In the rows, zero is written as 128.
Each row has a class, written after it.
[118 144 167 115 149 104 151 137 123 134 143 198 144 154 157 133 181 114
 118 117 150 119 156 111 148 104 166 123 143  87 127  87  87  97  95 182
 110]	<149>
[111 133  74 138 138 120 187 113  79 168 140 170 108 164 101 160  90 136
 146 126 113 102 124 141 140 119 103  94 162 119 147 116 140 143 148  71
  80]	<175>
[ 98 108 157 125 161 124 131  97  80 121 151  98 153 100 154 104 203 117
 140  90 108 192 126 104 133  90 120 121 117  98 110 138 155 133 106 190
 143]	<191>
[171 107 102 129 101 134 121 155  96  95 122 135 125 128 128 129 131 120
 136 174 108 106 157 110 145  79 100  82 146 179 134 152 120 129  74 169
 100]	<160>
[115 105 141 128 102 137 123 174 163 161 153 144 165 112 140 120 119  53
 134 142 116 160 116 104 114 124 140 134 107 145 126 151 128 136 134 148
 120]	<30>
[154 155  96 180  97 137 110 136 134  52 130 100 132 130 155 171 133 120
 105 126 129 169 171 151 116 145 128  85 175 110 135 148 173 153 154 162
 121]	<101>
[167 135 122 105  92 133 131 138 132 128 151 147 132 167 160 147 173 123
 125 114 142 102 133 147 113 111 135  63  85 134 139 113 111 156 110 171
  89]	<191>
[168 153 138 119 122 141 158 120 114  98 147  97 104 155 120 117 131 125
 133 104 152  76 141 121 130 135 150  93 138  85 138 144 125 170 124 123
 132]	<119>
[138 160 142 150 134 157 155 112 129 140 147 116  89 140 131 128 123 132
 137 122 155 152 117 113 104 122 154 161 175 130 125 169 131 133 152 102
 124]	<76>
[157 111 160 117 111 123 157 154 122 101 132 123 163  91 142  93 101 138
 138 149 126 109 155 108 144  83 147  95 119  73 142 113 112  94 138 221
 132]	<191>
[130 138 142 140 144 132 154 149 116 144 163 121 125 161 131 117 152  96
 126 121 148 149 136 115 111 133 135 120 139 156 115 166 123 144 101 126
 136]	<209>
[141 114 142 129  96 124 137 183 194 158  97 164 148  93 144 124 136 108
 108 135 114  90 138 123 168  85 156 142 121 152 154  99 101  85 156 151
 127]	<101>
[118 130 114 127 115 114 159 143 144 139 157 166 153 137 153 118 152 102
 134 143 136  88 181  91 174 111 141  94 166 162 137 134 140 158  91 140
 129]	<30>
[124 113 155 108 144 155 116 129 135 170 130 171 163 117 143  66 180  96
 167 110 114 189 125 150 117 100 163 163  85 131 127 156 118  82 127 152
 159]	<209>
[131 137 134 141 153 122 139 138 123 126 126 149 120 126 134 114 121 123
 134 130 120 131 141 133 135 118 177 123 141  91  92 112 132 118 121 141
 127]	<191>
[119 139 127 117 131 147 110 133 107 133 130 140 135 115 129 124 130 106
 136 120 113 139 105 134 121 143 163 140 133 125  99 130 142 149 137  94
 139]	<2>
[103 158 142 135 136 143  84 114 125  57 108 129 162 125 146 158 142 125
 141  92 107 134 157 132 128 146  97  97 164 124 172 138 166 145 102 132
 120]	<209>
[171 115 135 125  92 130 105 137 112 104 165 104 143 110 109 174 127 136
  88 104 120 134 116 108  77 120 124  90 114 161 129 118 158 155 128 172
 115]	<2>
[148  85 124 132 100 157 105 120 130 144 171 179  89 140 168 153 182  81
  96 168 160 181 156 126 151  96 139 127 162 117 137 107 104 142 132 153
  84]	<101>
[ 37 158 105 159 172 103 143 167 103 209 115 155 140  96 133  80 112 100
 110 132 128 141 132 127  96 119 196 139 189 169  46 141 102  71 143 104
 179]	<149>
[162 123 176 185 120 176 119 198 168 136 127 130 105 100 134 104 126 112
  90 146 132 161 141 117 154 154 196 212 105  48  98 118  85  82 169 134
 164]	<91>
[164 140 153 149 127 118 148 153 138 107 145 125 138 106  94 138 109 127
 105  92 105 148 140 112 109 127 167 108  93 121 130 118 148 154 159 156
 131]	<160>
[163 115 127 109 126 144 144 151 113 103 133 123 114 134 129 120 129 117
 127 135 133 100  92 140 142 117 164 117 146  93 110 136 120 102 143 131
 114]	<30>
[138 145 130 129 147 129 133  97  92 110 126 117 110 130 114 126 143 135
 119 110 154 122 144 122 107 114 136 115 159 121 140 151 116 147 114 123
 148]	<191>
[150 145 118 166 145 131 151 145 143  71 131  77  80 164 104 172  70 158
  88 120 168 121 161  93 166 132 133  53  97  78 190 109  68 200 113 154
  88]	<160>
[147 158 136 151 113 112 129 125 130 123 112 112 125 126 124 132 155 108
 122  82 118 111 127 131  87 114 145 123 164 157 110 158 183 141 129 132
 135]	<119>
[144 123 133 117 133 123 179 111 101 137 150 125 121 144 121  93 149 132
 130 109 148 137 136 113 116 110 158 108 125  99 122 168 135 150 135 112
 126]	<91>
[ 87 117 108 186 131 165  61 179 126 105  79  75 163 110 137 113  82 105
 108 100 133 207 111 143 122 132 161 162 100  79 113 177 122 147 139 154
 173]	<119>
[166 130 141 139 134 137 168 154 116 100 146 105 127 164 109  97 121 113
 134 116 147 137 145 108 112 119 143 112 129 112 107 177 137 166 125 133
 127]	<30>
[129 114 141  96 159 114 151  88  94 116 159 133 122 117 130  90 149 149
 137 121 126 131 121 119 139 123 168 151 157 108  62 130 168 128 129  95
 145]	<45>
[118  95 163 162  86 105 107 154 126 118 114  88 154  59 162 101 130 109
  86 113 109 166 114 107 126  91 104  94 180  89 100 118 205 114 168 205
 106]	<191>
[164 125 117 102 115 143 152 109 183  94 179 152 123 147 115 121 111 134
 133 124 150 151 155 118 139 130 206  98 141 135  86 109 162 149 152 110
 103]	<2>
[170 125 148 106 122 135 176 147 109 116 159 110 118 162 125  99 142 127
 120 124 154 133 113 109 118 124 156 106 127  97  82 149 121 133 119 136
 125]	<119>
[159 118 140 143 112 115 142 106 158  75 160  98 113  87 179  89 109 117
 181 141 102  84 137 140 193 125 114  99 172  88 103 123 197 103 153 184
 108]	<45>
[132  89  95 115 125 134 116 132 132 174 119 149 124 120 107 105 106 115
 127 134 115  83 121 136 141 101 112 134 141 126 127 139 120 127 124  70
 127]	<101>
[122 143 151 129 139 135 132 116 105 126 151 154 119 123 151 144 168 128
 132 129 131 143 133 108 132 136 147 148 147 121 137 140 121 131 114 122
 143]	<149>
[141 113 127 108 104 116 123  96 118 120 167 170 117 135 161 131 136 132
 125 160 157 134 142 117 152 150 118  91 137 144 154 120 143 163  96 153
 114]	<91>
[141 136 131 122 125 146 138 134 126  91 135  88 119 125 115 124 127 119
 123 107 130 123 108 121 100 125 173 133 129 135  89 161 129 128 140 121
 135]	<175>
[125 133 108 134  89 184  99 101 106 150 147 169 129 118 175 115 134 155
 147 167 128 155 149  97 180 141  73 160 100 117 150  95  83 134  92 165
 152]	<175>
[135 104 179 110  86 134 109 150 161 176 119 182 180 148 179 100 124 151
 135 150 154 189 115 131 146 119 150 187 100  92 126  90 166 120 132 175
 111]	<2>
[139 133 119 126 134 123 164 136 123 132 138  87 122 118 102 104 132 141
 136 113 118  86 143 128 116 106 173 118 130 136 114 149 151 143 152 107
 142]	<76>
[123 147 110 126 122 120 148 136 137 177 110 133 139 145 111  94 109  97
 142 122 130 111 120 122  95 111 145 139 148 134 106 156 139 128 128  98
 126]	<30>
[112 145 133 133 147 157 112 131 129 163 130 136 132 149  98 113 115 114
 113  87 158 136 150 116  89 106 189 154 137 140 124 145 107 140 112 120
 156]	<119>
[156 138 117 126  88 163 122 119 130  73 139  90 142 124 146 113 119 120
 134 141 159 124 161 103 140 113 142  92 148  94 177 173 111 130 106 198
 139]	<175>
[107 120 150 127 154 142 128 136 110 129 152  92  98 130 126 142 195 112
 110 101 105 163 111 117  88 133 120  75 149 170 108 152 171 135 133 104
  97]	<30>
[136 137 156 141 159 156 124 137  90  73 129 119 121 116 118 134 150 125
 129 102 119 152 141 145 109 138 167 118 138 124 148 171 144 125 145 131
 146]	<91>
[131 101 116 130 153 110 189 137 136 171 184  80 166 156 131  97 112 151
 179 147 125 125 121 113 148 112 105 131 124 137 118 196 163  82  71 148
 148]	<160>
[120  93  82  68 117 103 150 104 144 180 150 208 149 155 122 114 124 103
 131 150 143 137 111 125 176 106 169 129 110 102 107  57 112 125 118 126
  94]	<30>
[130 128 140 144 104 107 104 150 124 133 121 154 136  91 144 127 119 116
 111 109 110  87 134 150 105 129 168 112 152 152 101 117 183 150 153 136
 143]	<119>
[122 138 149 147  77 145 171 171 156 179 115 132  98 152 167 107 144  96
 133 152 139 136 109 141 163 126 133 196 148 100  78  89 140 145 219  72
  75]	<76>
[113 154 156 117 132 134 154 135 134 135 134 107 122 143 132 120 155 106
 148 139 140 137 130 114 107 148 134 157 135 139 125 161 115 125 134  87
 139]	<149>
[137 120 131 106 157 135 177 121 138 134 148 186 115 135 107 105 113 120
 152 139 128 137 141 120 153 116 170 116 149 116 112 122 121 117 138  85
 115]	<191>
[122 129 106 117 151 142 126  94  92 125 148 117 115 114  96 124 117 146
 109 103 133 138 122 128 113 127 172 109 136 103 126 119 121 115 134 138
 149]	<175>
[127 128 112  96 133 142 132 115 100 125 135 126 146 123 114 114 132 119
 154 121 124  95 140 156 115 106 173 157 123 149 123 144 123 129 153  99
 152]	<45>
[ 78 115 132 146 170 109  87 112 142 119  98 162 118  96 178 139 170 100
 149 166 118 138 129 131 190 155  82 147 125 112 155 113  81 100  79 147
 151]	<30>
[150 130 114 136 118 140 116 123  99  95 134  79 137 119 129 127 136 134
 121 103 139 127 133 138 108 110 157 111 119 114 133 162 138 161 128 158
 156]	<191>
[135  88 169 135 103 101  99 143 138 158 121 145 117 112 174  86 137 121
 105 147 161  75 133 153 150 119 118 124 175  73  96  93 150 116 147 148
 111]	<2>
[134 147  76 171  99 144  75 146 121 137  80 150 128 112 130 100  66 124
 165 110  85  59 144 140 117  88 109 145 112 163  90 135 119 159 114 123
 129]	<149>
[113  87 149 131 147 153 154 129 115 145 195 128 115 125 120 168 161 136
 139 117  88 120 130 146 150 159 113 136 117 111 138 108 169 124 171  76
 116]	<175>
[117 129 146 114 115 106 158 119 180 129 132 135 161 141 142 106 139  98
 136 113 156 146 135 105 116 105 124 133 157 155 118 171 138 117 134 117
 109]	<45>
[178 163 126 178  92  56 205 113 135 102 108 161 148 127 197  76 152 137
 136 148 169 180 179 109 147  87 194 121 136   4  97 149 141 161 145 225
 134]	<76>
[132 134 111 149 124 130 131 138 101 155 131 130 120 128 154 101 105 109
 133 130 143  96 101 141 133 126 125 107 177  77 122 159 133 118 131 138
 129]	<30>
[160  92 138 102 153 123 133  79 116 148 164 124 131 177  79 121 155 127
 131 116 140 157 131 145 137 134 139 161 168   5 118 109 197 108 115  92
 104]	<2>
[154  61 105 102 121 133 122  68  50 123 141 122 106 110  69 147  87 181
 110 148 154 142 140 136 111 115  88 107 113  74 196 119 119 191 177  77
 125]	<2>
[ 93 101  83 116 113 135 121  88  52 179 166 177 140 101 178 130 162 151
 148 147 102 111 136 147 194 110 134 132 165 123 135  78 190 152 140 133
 139]	<30>
[143 104  89 137 153 130 104 112 120 114 149  97 132 125  89 126 106 150
  98  66 133 132 106 171 119 128 139  74 123  89 136 129 140  98 143 147
 141]	<209>
[100 174 118 135 168 112 136 113 139 237 123 125 119 151 128  78 133 111
 158 120 139 112 111 161 130 148 121 112 143 131 159 122 119  41  76 177
 168]	<119>
[125  86  69  57 155 114 168 137  97 159 140 122 168 163  61  49 124 152
 142 131 123 118 135 157 134  99 181  82 109 127  88 133 155 111 114  96
 137]	<76>
[158 151 140 135 108 166 103 165 128  82 128 127 121 130 130 157 145  94
 106 127 130 121 113 139 124 152 154 156 162 143 110 122 123 113 149 130
 133]	<30>
[149 102 121 113 114 132 166 103 119 153 193 105 144 152 123  49 102 162
 121 127 172 181 150 102 132 120 164 125 128  70  69 128 169 157 137 137
 146]	<209>
[132 144 133 148 138 163 111 128 117 125 162  99 113 124 129 125 123 103
 125  97 147 137 128 121 111 133 164 117 137 127 124 158 124 170 133 133
 146]	<2>
[155 122 176 133 113 129 158 130 131  84 109  63 124 130 114  98 164 133
 116 102 147 157 148 110  70 108  96 123  96 106 118 172 113 129 168 133
 117]	<91>
[158  96 110 112 155 109 175 118  74  70 159 119 114 118 132 153  87 168
 124 182 162 162 101  94 149 100 157  51 143 123 186 179  95  88  72 219
 122]	<91>
[111 134 117 112 153 132 121 110 132 145 131 156 120 134 136 108 146 130
 131 137 125 137 146 127 116 132 141 115 151 142  99 135 128 125 102  90
 135]	<101>
[144  91 152 146 149 112 149 118 156 132 143 126 130 126 111 111 109 141
 132 153 124 214 135 123 151 159 142 172 117  26 129 140 179 120 151  97
 131]	<45>
[149 132 131 155 111 152 147 143 158 116 167 137 125 150 135 138  78 134
 131 132 149 123 177 108 136 124 149 126 122  94 129 115 111 161 142 131
 108]	<209>
[119 137 113 121 128 118 139 119 105 138 136 110 142 137 139 101 144 112
 136 104 133 119 115 127 125 123 139  96 140 135 128 170 157 140 100 140
 132]	<91>
[115 130 105 139 118 125 114 147 142 124 107 147 165 116 100 155  79 107
  98 134 113 185 150  99 112 123 161 127 132 109 153 129 143 166 126 118
 124]	<101>
[124 151 115 111 112 129 120 133 140 156 108 133 147 132 116  89 130 116
 127  98 128 102 125 134 116 115 163 122 130 123 121 129 145 148 131 115
 128]	<76>
[156 179 135 161 133 132 106 143 157 142  96 130 123 118 123 100 119 133
 153 122  80 122 155 119 102 119 171 133 134 151 111 136 174  99  77 158
 141]	<209>
[148 145 105 118 149 124 137  95 126  89 127 129 110 126 110 124 103 143
 140 116 129 107 147 116 120 111 150  87 122 119 134 142 101 141 111 126
 121]	<45>
